Below is a small trained network, with its code and all its weights. Each question gives an input and a target symbol and asks what happens when units are switched off, that is, made to give their printed mean instead of their output.

import numpy as np


def w(rows, s, z=0):
    codes = np.array(rows[::2]) - 128.0
    scale = np.full(codes.shape[1], s)
    scale[-1] = z or s
    return codes * scale


def f(y):
    return np.maximum(y, 0)


def softmax(a):
    e = np.exp(a - a.max(-1, keepdims=True))
    return e / e.sum(-1, keepdims=True)


def log_softmax(a):
    a = a - a.max(-1, keepdims=True)
    return a - np.log(np.exp(a).sum(-1, keepdims=True))


def net(x, mask):
    ids = ['αβγζθξσφ'.index(c) for c in x.split()]
    T = len(ids)
    res = E[ids] + P[:T]
    r = res
    for j in range(3):
        rows = slice(3 * j, 3 * j + 3)
        q, k, v = (r @ M[0][rows].T for M in (Q, K, V))
        z = softmax(np.where(np.tri(T) > 0, q @ k.T / 3**0.5, -1e9)) @ v
        o = O[0][rows]
        res = res + np.where(mask[j], z, o[:, -1]) @ o[:, :-1]
    y = f(res @ A[0][:, :-1].T + A[0][:, -1])
    res = res + np.where(mask[3:19], y, B[0][:, -1]) @ B[0][:, :-1]
    return log_softmax(res[-1] @ U[:, :-1].T + U[:, -1])


Q, K, V, O, A, B = {}, {}, {}, {}, {}, {}
E = w([
[101,227,174,145],'α',
[195,146,156,147],'β',
[142,180,133,89],'γ',
[106,6,234,105],'ζ',
[80,205,141,112],'θ',
[171,160,177,184],'ξ',
[174,101,95,90],'σ',
[54,133,72,60],'φ',
],0.02)
P = w([
[189,254,229,176],'0',
[172,204,211,56],'1',
[137,159,173,81],'2',
[127,128,158,87],'3',
[124,107,155,98],'4',
[121,89,146,109],'5',
[119,80,148,111],'6',
[123,65,144,111],'7',
[123,60,145,118],'8',
[126,53,146,119],'9',
[127,44,142,117],'10',
[128,39,140,121],'11',
[131,38,143,124],'12',
[139,35,142,127],'13',
],0.0073)
Q[0] = w([
[173,32,94,118],'H1',
[208,89,76,49],'H1',
[34,144,173,226],'H1',
[254,168,18,123],'H2',
[47,87,103,188],'H2',
[242,166,154,155],'H2',
[186,8,239,186],'H3',
[113,127,119,154],'H3',
[74,129,75,142],'H3',
],0.008)
K[0] = w([
[117,113,216,133],'H1',
[181,52,129,93],'H1',
[169,154,83,177],'H1',
[173,209,5,77],'H2',
[82,81,180,111],'H2',
[159,159,66,203],'H2',
[131,74,197,87],'H3',
[70,111,101,118],'H3',
[163,115,96,93],'H3',
],0.013)
V[0] = w([
[209,167,85,14],'H1',
[107,118,255,85],'H1',
[166,182,171,18],'H1',
[117,126,169,203],'H2',
[172,214,123,86],'H2',
[97,141,55,112],'H2',
[212,125,116,144],'H3',
[167,203,44,230],'H3',
[173,179,23,46],'H3',
],0.0089)
O[0] = w([
[138,193,214,131,136],'H1',
[207,16,72,186,252],'H1',
[114,79,140,114,189],'H1',
[96,152,110,117,108],'H2',
[177,102,150,86,125],'H2',
[201,144,218,226,92],'H2',
[87,119,98,83,120],'H3',
[219,205,51,70,12],'H3',
[124,156,2,170,100],'H3',
],0.0071,0.012)
A[0] = w([
[88,99,200,66,90],'N1',
[31,158,113,58,136],'N2',
[165,185,147,181,126],'N3',
[100,183,106,209,106],'N4',
[167,104,187,124,180],'N5',
[174,164,130,109,236],'N6',
[102,73,124,100,184],'N7',
[80,153,123,152,115],'N8',
[147,73,165,127,172],'N9',
[193,70,109,139,95],'N10',
[176,146,169,62,254],'N11',
[91,99,227,74,64],'N12',
[116,105,80,74,210],'N13',
[122,171,124,111,79],'N14',
[61,239,2,65,114],'N15',
[172,241,146,221,200],'N16',
],0.01,0.0083)
B[0] = w([
[189,136,113,172,192],'N1',
[242,55,154,149,165],'N2',
[172,86,49,8,134],'N3',
[199,82,155,202,132],'N4',
[28,216,129,106,222],'N5',
[107,110,253,116,160],'N6',
[94,151,154,93,244],'N7',
[55,122,42,84,138],'N8',
[95,144,80,103,252],'N9',
[158,170,26,152,215],'N10',
[118,43,95,212,180],'N11',
[247,253,121,106,200],'N12',
[87,136,153,189,193],'N13',
[134,160,58,78,129],'N14',
[197,117,163,54,171],'N15',
[182,83,164,110,145],'N16',
],0.0065,0.017)
U = w([
[223,67,177,186,111],'α',
[174,134,126,150,67],'β',
[3,103,168,141,255],'γ',
[101,167,117,82,141],'ζ',
[171,122,130,118,43],'θ',
[154,136,137,158,69],'ξ',
[178,135,95,152,122],'σ',
[124,106,134,76,21],'φ',
],0.014,0.0059)

Each question gives the input, a string of symbols that net reads in full, and the target symbol t.
The units are the heads (3 rows each of Q, K, V and O) and the neurons (one row each of A and B). Each row of codes is followed by its name. A weight is (code - 128) times the scale printed after its matrix; where a second scale follows, it is the last column's (O, A, B and U).
mask holds one flag per unit, heads first, then neurons. A switched-off unit (its flag False) gives its mean, the last column of its rows in O or B, instead of its output. The means were averaged over made-up inputs and are rounded, as every weight is.
A unit's drop is (log p(t) with every unit on - log p(t) with that unit switched off) / (log p(t) with every unit on - log p(t) with every unit switched off).
The circuit of an input: a set's keep is (log p(t) with only the set's units on - log p(t) with every unit switched off) / (log p(t) with every unit on - log p(t) with every unit switched off). Starting from the 12 units with the biggest drops (on a tie, the unit counted first), units are removed one at a time, each time the one whose removal leaves the highest keep (on an exact tie, the one counted first), for as long as the keep stays at least 0.8.
circuit, biggest first: the units of the circuit, biggest drop first
most important unit: the unit with the biggest drop
top k neurons: the k neurons with the biggest drops, biggest first
heads that matter: for each layer, one digit per head in row order, 1 if its drop is at least 0.15 and else 0, layers parted by /
drop of u: that unit's drop, to one decimal
input σ σ φ φ ζ σ ζ φ α, target α: top neuron : N2
input σ σ ζ σ φ γ, target γ: circuit, biggest first : N12; H1; H3; N10
input θ φ φ ξ ζ σ σ φ α σ, target σ: heads that matter : 110
input γ ζ σ σ σ σ ζ σ φ γ, target γ: heads that matter : 101
input ζ ζ β ζ ξ σ φ σ σ ξ φ σ σ φ, target φ: heads that matter : 011
input σ α φ φ φ γ α γ α ξ ξ β ζ, target ζ: circuit, biggest first : N12; H3; N5; N9
input θ α γ, target α: heads that matter : 011
input α φ β σ γ, target α: heads that matter : 101
input φ φ σ σ α σ σ σ α σ φ σ σ, target γ: circuit, biggest first : H1; N12; H3; N10
input γ σ β σ α α σ β σ β, target γ: heads that matter : 100
input σ σ φ θ, target α: heads that matter : 100
input β ζ ξ θ σ α, target α: top 4 neurons : N5; N2; N9; N7
input γ σ σ ξ σ φ σ φ φ σ θ, target α: top 3 neurons : N5; N9; N7
input φ σ σ σ φ φ σ σ ζ σ σ ξ σ σ, target σ: top 2 neurons : N10; N6
input φ σ φ σ φ α σ ξ σ ζ φ, target φ: most important unit : N15
input α σ σ σ σ ξ θ σ σ σ, target γ: drop of N16 : 0.0
input σ σ β γ ζ φ γ σ ξ, target ξ: drop of H3 : 0.7
input ξ σ σ ξ β ξ, target γ: drop of H2 : 0.4
input σ σ β ξ φ σ α σ ξ, target γ: drop of N6 : 0.1
